Each row is followed by one of two labels, saying whether the row has a hidden trait. Each part has a new trait and two new labels.
[  1  -6   2  19 -19   3  -2   3   2  -1   0   3   2  13   3  22   2  -8
   2   3  -8  24   1   4 -24  -1 -16   6   2 -20   1   5  -6  -3   2  -3
  -3  -2  -7  -4   1  15  11  24   9  -9  -8  -5   4   4   6]
Q364
[  2   2   3  14   3  -1   1   0  -8   2   2  -1  -3   0  -1  17   4   3
  -5  -7  13  15   2   6 -26  -2 -10   5   9   1  -3  -1 -10   0   2   8
  -1  -3   6  -1   0   1  -6 -15   9 -13   4  -2   0  -2   7]
Q364
[ 16 -30   6  48 -27  11  -1   1  -7   1  -9  16  -1  22  -1  22   0  -8
 -17 -12  14  11   0  -2 -41 -10  16  19  18 -51   2  22  -4   6  -5   3
   5  -4  32  -1   9   5  17  22   9  -4 -26 -24  -5   6  39]
Q916
[-12 -42   5  44 -69   4   0   0  -3  11   6  -1 -17  23  -2  38  25 -17
 -31  -7  -3  27  -5   4  -4   3 -13 -10  12 -30 -17  17  13   4 -11   6
  -8 -11  47  -2   0 -12  96  48  11 -21 -28 -24  -2   8  29]
Q364
[  9 -30   9  45 -44  12  -2   2  -7   4  -6  16 -10  20  -1  44  15 -12
 -24  -7  15  19  -2   2 -46  -7  -6  11  17 -49  -2  20  -9   4  -8   6
   4  -7  38  -1   7   0  34  33  11 -15 -31 -30  -4   6  44]
Q916
[  8   2   3  20  -7   3  -2   2  -1  -2   0   3   3   9   3  17   7  -8
   1   3  -3  19   3   4 -30  -1 -17   6   2 -15   1   8  -7  -3   1  -7
  -6  -1  -6  -4   2  15   8  24   8 -13  -6  -4   4   3  14]
Q916
[  4  -3  -5 -35 -48 -20 -10   1 -13  -1  -9  36  11  -4   1 -28   9  -8
   2 -14 -12  79  36  11  -2 -16   7   9  12 -49  12 -19 -17   4   9 -17
  -7   3  12   4  -8   3 -24  34 -15 -13  -8  16  -4  13 -23]
Q916
[ 10   4  11  27  -8   6  -9   6  -6   3   1  10   7   7   6  45  19 -13
 -13   6   2  30   2  10 -55  -8 -30  10  -4 -27   1  10 -16  -5   2  -7
   4   0  -6  -7   1  27  11  25  11 -26 -16 -11   5   4  22]
Q916

Part 2:
[ -1  -6  -7 -14   3  20   3 -21   0  26  -1 -21  -8   5  -2  13]
[39]
[ -9 -28  -7 -26 -10  -4   1 -12  -3  22  -5 -19 -35 -41 -60  -9]
[50]
[  7 -11   1  10 -38  10  -3  16   4   1   3   5 -23   8  51  30]
[50]
[  4 -19   8  -2 -22  -5   5  27   2  -9   0  21  -8 -16  28   7]
[50]
[  5 -10   7 -12  -1  18  15  14   2  15  -1  14  38  -6  45   6]
[50]
[  0 -13 -10 -12 -14  21  -3 -18   0  32  -1 -27 -30   0   6  31]
[39]
[ -5  -8  -4   7 -19 -28 -15  -1  -3 -24   0  -6 -55 -19 -47  -5]
[39]
[  8 -16  -3  -7 -17  26   7   2   3  24   2  -3  -4  10  69  55]
[50]
[  7 -10   0  10 -23  19  -2   8   3   9   4   0 -14  22  58  37]
[39]
[  1 -26   6  -9 -23  -7   6  23   1  -9  -2  15 -10 -36   7   4]
[50]
[ -8 -19  -2 -23   3  -7   7  -5  -3   9  -5  -4  -7 -38 -54 -17]
[50]
[ -2  45  -3  23  30  -7 -13 -18   0 -14   3 -11  11  41 -18 -10]
[39]
[  8  -5   0  12 -21  13  -6   7   3   5   4  -2 -24  24  63  37]
[39]
[ -1   0 -10  -1  -5  14  -9 -22   0  20   2 -27 -32  15   7  23]
[39]
[10 -2  0 -5 -3 27 11  8  4 21  2  1 19 15 53 25]
[50]
[ -3  -9   6  -3  -4 -20   6  20  -1 -17  -3  19   3 -30 -23 -23]
[50]
[  9 -12   4  -4 -19  19  10  16   4  10   1   8   6   0  63  25]
[50]
[  7  13  -1  22  -8   2  -8   5   3  -8   6   0 -12  35  43  25]
[39]
[  8   3   6  16 -13   2   1  21   3 -15   3  20  15  17  58  12]
[50]
[ -8 -14 -10 -13  -1  -4  -6 -22  -3  15  -3 -27 -42 -19 -54  -1]
[39]
[ -1 -47 -13 -25 -34  22  -2 -17   0  45  -2 -33 -73 -24   4  40]
[39]
[ -3 -23   2 -26   3   5  13   3  -1  22  -5   1  23 -30 -18 -14]
[50]
[  7 -15  -1  -5 -17  28   6   4   3  23   2  -4  -2  11  61  32]
[50]
[  6  -7  -5  10 -25  13  -8  -4   2   8   4 -14 -37  21  47  40]
[39]
[ -4   5   0  13 -17 -25 -14   5  -1 -27   1   1 -39  -9 -26  -9]
[50]
[  4 -14  -3   8 -30  14  -7   6   2   8   4  -6 -44  11  62  43]
[39]
[  0 -39   3 -17 -23  -2   6  18   0   4  -4  10 -15 -44   3  -2]
[50]
[ -3 -12   3  -6 -20 -18   2  19  -2 -15  -3  15 -19 -36 -33 -14]
[50]
